Here is a tiny trained network, its code and every weight. The questions are about switching its units off for an input and a class, where a switched-off unit gives its printed mean instead of its output.

import numpy as np


def w(rows, s, z=0):
    codes = np.array(rows[::2]) - 128.0
    scale = np.full(codes.shape[1], s)
    scale[-1] = z or s
    return codes * scale


def f(y):
    return y / 2 * (1 + np.tanh(0.7978845608 * (y + 0.044715 * y**3)))


def log_softmax(a):
    a = a - a.max(-1, keepdims=True)
    return a - np.log(np.exp(a).sum(-1, keepdims=True))


def net(x, mask):
    res = np.array(x, float).reshape(1, 6) / 4 @ E
    y = f(res @ A[0][:, :-1].T + A[0][:, -1])
    res = res + np.where(mask, y, B[0][:, -1]) @ B[0][:, :-1]
    return log_softmax(res[-1] @ U[:, :-1].T + U[:, -1])


A, B = {}, {}
E = w([
[182,102,144,251],'x0',
[146,191,20,147],'x1',
[22,114,122,188],'x2',
[129,127,128,128],'x3',
[129,126,125,128],'x4',
[130,129,128,128],'x5',
],0.013)
A[0] = w([
[91,95,110,184,141],'n0',
[146,170,114,80,139],'n1',
[215,63,199,63,145],'n2',
[71,123,92,16,254],'n3',
[141,79,158,116,172],'n4',
[177,181,102,119,114],'n5',
[163,168,41,54,164],'n6',
[224,108,98,144,119],'n7',
[106,72,152,148,127],'n8',
[102,69,151,197,170],'n9',
[164,162,102,119,116],'n10',
[34,89,160,132,113],'n11',
[67,129,3,173,90],'n12',
[166,115,148,176,202],'n13',
[211,158,99,147,102],'n14',
[59,97,149,107,102],'n15',
[68,116,84,66,199],'n16',
[87,171,151,50,210],'n17',
[169,116,72,116,133],'n18',
],0.013,0.009)
B[0] = w([
[144,70,139,177,182],'n0',
[128,143,162,41,166],'n1',
[127,33,13,88,205],'n2',
[79,139,147,11,255],'n3',
[138,75,109,164,168],'n4',
[158,203,146,126,159],'n5',
[148,146,131,65,208],'n6',
[168,202,84,176,174],'n7',
[141,102,169,156,168],'n8',
[159,99,143,184,210],'n9',
[166,169,161,122,150],'n10',
[62,75,171,140,193],'n11',
[141,71,43,108,195],'n12',
[183,89,96,196,194],'n13',
[133,185,113,127,168],'n14',
[28,90,159,170,170],'n15',
[102,128,122,67,209],'n16',
[71,100,134,38,217],'n17',
[166,174,153,152,155],'n18',
],0.012,0.017)
U = w([
[89,112,58,75,222],'0',
[169,108,50,167,245],'1',
[59,126,254,109,41],'2',
[166,109,245,193,21],'3',
[140,221,208,69,95],'4',
[173,227,95,183,1],'5',
],0.0099,0.0049)

Each question gives the input, the list of numbers given to net, and the class t.
The units are the neurons (one row each of A and B). Each row of codes is followed by its name. A weight is (code - 128) times the scale printed after its matrix; where a second scale follows, it is the last column's (A, B and U).
mask holds one flag per neuron, in row order. A switched-off neuron (its flag False) gives its mean, the last column of its row in B, instead of its output. The means were averaged over made-up inputs and are rounded, as every weight is.
A unit's drop is (log p(t) with every unit on - log p(t) with that unit switched off) / (log p(t) with every unit on - log p(t) with every unit switched off).
The circuit of an input: a set's keep is (log p(t) with only the set's units on - log p(t) with every unit switched off) / (log p(t) with every unit on - log p(t) with every unit switched off). Starting from the 12 units with the biggest drops (on a tie, the unit counted first), units are removed one at a time, each time the one whose removal leaves the highest keep (on an exact tie, the one counted first), for as long as the keep stays at least 0.8.
circuit, biggest first: the units of the circuit, biggest drop first
most important unit: the unit with the biggest drop
top k neurons: the k neurons with the biggest drops, biggest first
drop when u is switched off: that unit's drop, to one decimal
input [1,-4,-4,-5,0,-8], class 1: circuit, biggest first : (n3 n17)
input [3,0,2,4,3,3], class 3: most important unit : n2
input [-6,0,2,-4,2,5], class 2: circuit, biggest first : (n2 n12)
input [-2,1,-2,-4,5,-5], class 4: top 2 neurons : (n12 n2)
input [-7,0,7,-5,3,2], class 2: top 2 neurons : (n2 n11)
input [1,7,-7,0,-4,4], class 5: top 2 neurons : (n7 n3)
input [1,-6,-2,2,3,-7], class 1: top 2 neurons : (n3 n2)
input [1,3,-3,-7,-5,-7], class 5: top 2 neurons : (n3 n17)
input [1,5,-8,6,0,-3], class 5: top 3 neurons : (n7 n3 n17)
input [6,-1,2,-8,-1,5], class 3: top 2 neurons : (n2 n12)
input [1,-8,6,-2,-6,4], class 3: top 2 neurons : (n3 n9)
input [4,7,3,7,-5,1], class 1: drop when n12 is switched off : 0.4
input [-8,-2,4,5,4,0], class 2: drop when n14 is switched off : 0.0
input [0,7,-2,-2,-1,8], class 4: most important unit : n6
input [6,-1,-5,0,6,-5], class 1: drop when n2 is switched off : 0.4
